Below is a small trained network, with its code and all its weights. Each question gives an input and a class and asks what happens when units are switched off, that is, made to give their printed mean instead of their output.

import numpy as np


def w(rows, s, z=0):
    codes = np.array(rows[::2]) - 128.0
    scale = np.full(codes.shape[1], s)
    scale[-1] = z or s
    return codes * scale


def norm(h):
    return h / np.sqrt((h * h).mean(-1, keepdims=True) + 1e-5)


def f(y):
    return np.maximum(y, 0)


def log_softmax(a):
    a = a - a.max(-1, keepdims=True)
    return a - np.log(np.exp(a).sum(-1, keepdims=True))


def net(x, mask):
    res = np.array(x, float).reshape(1, 5) / 4 @ E
    u = 0
    for l in range(4):
        y = f(norm(res) @ A[l][:, :-1].T + A[l][:, -1])
        res = res + np.where(mask[u : u + 6], y, B[l][:, -1]) @ B[l][:, :-1]
        u += 6
    return log_softmax(norm(res)[-1] @ U[:, :-1].T + U[:, -1])


A, B = {}, {}
E = w([
[90,42,125,140,112,199],'x0',
[128,131,123,129,132,126],'x1',
[109,120,125,129,130,117],'x2',
[200,114,44,133,76,111],'x3',
[9,139,112,150,29,161],'x4',
],0.011)
A[0] = w([
[71,209,178,88,116,137,123],'L0N1',
[69,57,112,114,206,222,67],'L0N2',
[113,211,88,162,77,114,1],'L0N3',
[210,33,86,185,235,147,253],'L0N4',
[221,194,185,122,114,3,149],'L0N5',
[190,82,123,81,196,243,167],'L0N6',
],0.0065,0.0034)
B[0] = w([
[100,180,160,139,26,145,185],'L0N1',
[142,83,149,208,141,136,181],'L0N2',
[120,152,91,5,74,113,157],'L0N3',
[107,102,137,121,115,64,255],'L0N4',
[119,161,84,179,136,141,246],'L0N5',
[66,102,158,127,135,136,203],'L0N6',
],0.012,0.0064)
A[1] = w([
[118,96,64,182,63,230,159],'L1N1',
[117,254,189,136,178,136,3],'L1N2',
[99,60,182,38,136,154,100],'L1N3',
[245,100,88,97,146,94,170],'L1N4',
[70,142,138,218,120,49,128],'L1N5',
[89,191,124,117,67,112,118],'L1N6',
],0.0084,0.0043)
B[1] = w([
[85,177,19,73,221,168,253],'L1N1',
[70,152,184,65,254,125,182],'L1N2',
[130,115,108,251,159,164,172],'L1N3',
[79,155,160,185,56,131,224],'L1N4',
[171,192,161,128,172,124,243],'L1N5',
[112,119,208,50,96,63,230],'L1N6',
],0.008,0.0056)
A[2] = w([
[156,65,154,138,173,178,33],'L2N1',
[160,136,107,90,127,102,79],'L2N2',
[152,140,151,125,208,160,163],'L2N3',
[122,8,74,159,127,98,139],'L2N4',
[224,149,110,155,116,125,3],'L2N5',
[104,87,153,114,145,164,79],'L2N6',
],0.016,0.003)
B[2] = w([
[139,72,135,207,89,88,177],'L2N1',
[106,115,22,154,25,103,160],'L2N2',
[102,117,90,126,209,67,195],'L2N3',
[255,155,210,94,107,222,254],'L2N4',
[116,100,133,200,71,89,170],'L2N5',
[91,138,79,180,81,79,178],'L2N6',
],0.0099,0.0077)
A[3] = w([
[7,156,15,230,139,163,234],'L3N1',
[127,158,133,168,82,92,145],'L3N2',
[171,93,80,93,36,150,117],'L3N3',
[193,50,45,47,143,186,145],'L3N4',
[151,61,36,165,151,254,36],'L3N5',
[248,59,140,18,114,133,2],'L3N6',
],0.0068,0.0026)
B[3] = w([
[197,83,114,150,214,194,255],'L3N1',
[96,71,100,133,23,89,179],'L3N2',
[115,158,71,71,135,88,181],'L3N3',
[164,35,127,1,130,112,167],'L3N4',
[78,163,90,10,153,148,177],'L3N5',
[181,198,223,85,141,158,156],'L3N6',
],0.0099,0.0068)
U = w([
[101,191,141,164,236,37,80],'0',
[166,49,186,230,166,140,202],'1',
[180,128,91,232,60,31,139],'2',
[238,103,202,126,58,201,142],'3',
[82,173,182,118,58,109,254],'4',
[63,74,80,192,185,252,103],'5',
[105,150,33,106,51,79,125],'6',
[143,67,58,43,130,244,24],'7',
],0.012,0.0049)

Each question gives the input, the list of numbers given to net, and the class t.
The units are the neurons (one row each of A and B). Each row of codes is followed by its name. A weight is (code - 128) times the scale printed after its matrix; where a second scale follows, it is the last column's (A, B and U).
mask holds one flag per neuron, layer by layer. A switched-off neuron (its flag False) gives its mean, the last column of its row in B, instead of its output. The means were averaged over made-up inputs and are rounded, as every weight is.
A unit's drop is (log p(t) with every unit on - log p(t) with that unit switched off) / (log p(t) with every unit on - log p(t) with every unit switched off).
The circuit of an input: a set's keep is (log p(t) with only the set's units on - log p(t) with every unit switched off) / (log p(t) with every unit on - log p(t) with every unit switched off). Starting from the 12 units with the biggest drops (on a tie, the unit counted first), units are removed one at a time, each time the one whose removal leaves the highest keep (on an exact tie, the one counted first), for as long as the keep stays at least 0.8.
units of the circuit, in order: the units of the circuit, biggest drop first
top k neurons: the k neurons with the biggest drops, biggest first
top k neurons in layer l: the k neurons of layer l with the biggest drops, biggest first
drop of u: that unit's drop, to one decimal
input [2,-4,-2,1,3], class 7: units of the circuit, in order => (L0N5, L1N1)
input [2,5,-8,8,1], class 7: units of the circuit, in order => (L1N1)
input [4,8,6,7,-1], class 3: top 3 neurons => (L2N4, L0N4, L0N5)
input [1,-3,3,5,8], class 7: top 3 neurons => (L1N1, L3N1, L0N4)
input [2,-6,7,-1,6], class 5: top 2 neurons => (L3N1, L2N4)
input [1,-8,-1,5,5], class 7: top 2 neurons => (L1N1, L0N4)
input [6,-1,7,-4,0], class 1: units of the circuit, in order => (L2N1, L0N2)
input [3,7,3,1,3], class 7: top 2 neurons in layer 1 => (L1N2, L1N4)
input [-6,0,-5,1,-6], class 2: units of the circuit, in order => (L2N5, L2N2)
input [7,7,2,-7,0], class 1: top 3 neurons => (L2N1, L0N2, L0N5)
input [8,-3,-4,5,-1], class 3: top 3 neurons => (L2N4, L0N4, L0N5)
input [6,2,2,1,-1], class 3: top 3 neurons => (L2N4, L0N4, L1N2)
input [5,4,-7,2,5], class 7: top 2 neurons in layer 3 => (L3N4, L3N5)
input [3,7,0,-6,0], class 1: units of the circuit, in order => (L0N2)
input [5,-3,2,1,4], class 7: top 2 neurons in layer 3 => (L3N5, L3N4)
input [1,-5,5,3,-3], class 3: top 2 neurons in layer 1 => (L1N6, L1N2)
input [6,-8,2,6,-4], class 3: drop of L2N4 => 1.9
input [7,-8,-1,3,6], class 7: drop of L3N5 => 0.1
input [4,7,0,1,0], class 3: drop of L0N4 => 0.3
input [1,-6,8,8,5], class 7: top 2 neurons in layer 0 => (L0N4, L0N1)
